Below is a small trained network, with its code and all its weights. Each question gives an input and a class and asks what happens when units are switched off, that is, made to give their printed mean instead of their output.

import numpy as np


def w(rows, s, z=0):
    codes = np.array(rows[::2]) - 128.0
    scale = np.full(codes.shape[1], s)
    scale[-1] = z or s
    return codes * scale


def f(y):
    return np.maximum(y, 0)


def log_softmax(a):
    a = a - a.max(-1, keepdims=True)
    return a - np.log(np.exp(a).sum(-1, keepdims=True))


def net(x, mask):
    res = np.array(x, float).reshape(1, 8) / 4 @ E
    y = f(res @ A[0][:, :-1].T + A[0][:, -1])
    res = res + np.where(mask, y, B[0][:, -1]) @ B[0][:, :-1]
    return log_softmax(res[-1] @ U[:, :-1].T + U[:, -1])


A, B = {}, {}
E = w([
[220,197,12,194,68],'x0',
[126,127,127,126,129],'x1',
[125,126,126,128,131],'x2',
[162,219,106,5,198],'x3',
[137,127,128,133,128],'x4',
[63,147,104,58,3],'x5',
[38,226,127,160,148],'x6',
[131,125,128,127,128],'x7',
],0.006)
A[0] = w([
[78,123,210,101,142,39],'neuron 1',
[231,1,107,47,105,46],'neuron 2',
[113,106,129,83,53,82],'neuron 3',
[170,120,64,163,91,88],'neuron 4',
[126,86,108,209,81,51],'neuron 5',
[71,86,219,70,156,32],'neuron 6',
[145,164,124,81,136,46],'neuron 7',
[64,66,145,217,96,118],'neuron 8',
[143,148,106,75,139,69],'neuron 9',
[93,99,175,62,124,40],'neuron 10',
[145,186,106,96,171,106],'neuron 11',
[150,155,101,48,180,39],'neuron 12',
[124,144,147,109,85,254],'neuron 13',
[181,175,67,160,143,150],'neuron 14',
[146,181,54,159,114,62],'neuron 15',
[81,75,189,124,112,48],'neuron 16',
[156,81,167,126,225,98],'neuron 17',
[75,115,124,66,80,186],'neuron 18',
],0.011,0.008)
B[0] = w([
[132,167,2,68,130,163],'neuron 1',
[10,190,203,97,95,204],'neuron 2',
[163,58,103,235,142,166],'neuron 3',
[60,140,87,91,120,179],'neuron 4',
[203,221,108,119,130,168],'neuron 5',
[136,177,6,84,117,184],'neuron 6',
[186,211,128,195,34,147],'neuron 7',
[200,206,185,106,128,210],'neuron 8',
[218,161,79,210,84,155],'neuron 9',
[116,172,34,195,86,156],'neuron 10',
[192,167,206,153,114,191],'neuron 11',
[183,189,153,218,42,174],'neuron 12',
[130,62,206,124,232,254],'neuron 13',
[55,75,88,103,173,227],'neuron 14',
[71,120,41,50,114,178],'neuron 15',
[161,191,44,88,72,163],'neuron 16',
[92,68,91,187,119,191],'neuron 17',
[120,70,165,186,183,222],'neuron 18',
],0.0088,0.0081)
U = w([
[86,157,1,30,60,63],'0',
[134,115,151,107,174,254],'1',
[250,229,151,186,6,31],'2',
[38,164,188,93,140,193],'3',
[139,85,139,114,178,193],'4',
[129,92,138,119,175,178],'5',
[143,78,134,123,182,162],'6',
[143,28,94,250,163,55],'7',
],0.0091,0.0075)

Each question gives the input, the list of numbers given to net, and the class t.
The units are the neurons (one row each of A and B). Each row of codes is followed by its name. A weight is (code - 128) times the scale printed after its matrix; where a second scale follows, it is the last column's (A, B and U).
mask holds one flag per neuron, in row order. A switched-off neuron (its flag False) gives its mean, the last column of its row in B, instead of its output. The means were averaged over made-up inputs and are rounded, as every weight is.
A unit's drop is (log p(t) with every unit on - log p(t) with that unit switched off) / (log p(t) with every unit on - log p(t) with every unit switched off).
The circuit of an input: a set's keep is (log p(t) with only the set's units on - log p(t) with every unit switched off) / (log p(t) with every unit on - log p(t) with every unit switched off). Starting from the 12 units with the biggest drops (on a tie, the unit counted first), units are removed one at a time, each time the one whose removal leaves the highest keep (on an exact tie, the one counted first), for as long as the keep stays at least 0.8.
units of the circuit, in order: the units of the circuit, biggest drop first
most important unit: the unit with the biggest drop
k most important neurons: the k neurons with the biggest drops, biggest first
drop of u: that unit's drop, to one decimal
input [-7,7,6,0,-5,-2,-7,5], class 0: units of the circuit, in order -> [neuron 6; neuron 16]
input [7,5,-5,-3,1,4,-3,-1], class 0: 2 most important neurons -> [neuron 4; neuron 15]
input [-1,-5,1,8,8,-8,3,2], class 2: 2 most important neurons -> [neuron 12; neuron 11]
input [6,-3,7,4,-8,6,-6,-4], class 5: units of the circuit, in order -> [neuron 13; neuron 18]
input [3,4,-5,-7,-4,0,-7,6], class 2: units of the circuit, in order -> [neuron 5]
input [-2,4,5,-8,-3,5,8,-6], class 2: 2 most important neurons -> [neuron 8; neuron 14]
input [7,1,-5,-4,-4,-5,-3,4], class 0: units of the circuit, in order -> [neuron 4; neuron 18; neuron 15]
input [-4,8,0,-8,4,7,6,-7], class 2: 4 most important neurons -> [neuron 8; neuron 16; neuron 14; neuron 5]
input [0,2,-5,-1,7,8,-1,-5], class 7: units of the circuit, in order -> [neuron 3; neuron 18]
input [-2,-7,7,8,1,-5,-3,-7], class 2: units of the circuit, in order -> [neuron 12; neuron 11]
input [1,0,-4,3,-6,-7,2,6], class 7: units of the circuit, in order -> [neuron 17; neuron 2]
input [-6,-5,-7,-8,8,-2,-2,-6], class 2: 3 most important neurons -> [neuron 8; neuron 16; neuron 14]
input [2,4,5,7,-5,7,-6,2], class 2: 2 most important neurons -> [neuron 12; neuron 9]
input [6,1,4,1,5,8,-6,-3], class 7: units of the circuit, in order -> [neuron 3]
input [3,2,-2,-7,3,-7,-4,0], class 2: 4 most important neurons -> [neuron 5; neuron 8; neuron 13; neuron 18]
input [-8,1,-6,5,0,1,3,-4], class 0: 2 most important neurons -> [neuron 6; neuron 1]
input [-8,-2,4,-3,3,2,-4,3], class 0: 2 most important neurons -> [neuron 6; neuron 16]
input [-7,5,3,6,1,7,-1,5], class 0: 3 most important neurons -> [neuron 6; neuron 1; neuron 10]
input [-4,7,-2,5,2,8,-4,-7], class 7: 3 most important neurons -> [neuron 3; neuron 18; neuron 10]
input [-5,-8,-2,8,8,5,-2,-6], class 2: most important unit -> neuron 12
input [7,-5,-3,0,-2,-4,5,5], class 0: 2 most important neurons -> [neuron 15; neuron 18]
input [8,-4,-2,-3,-1,5,-3,-5], class 0: drop of neuron 4 -> 0.6
input [-2,-6,2,7,3,5,-3,7], class 2: drop of neuron 7 -> 0.2
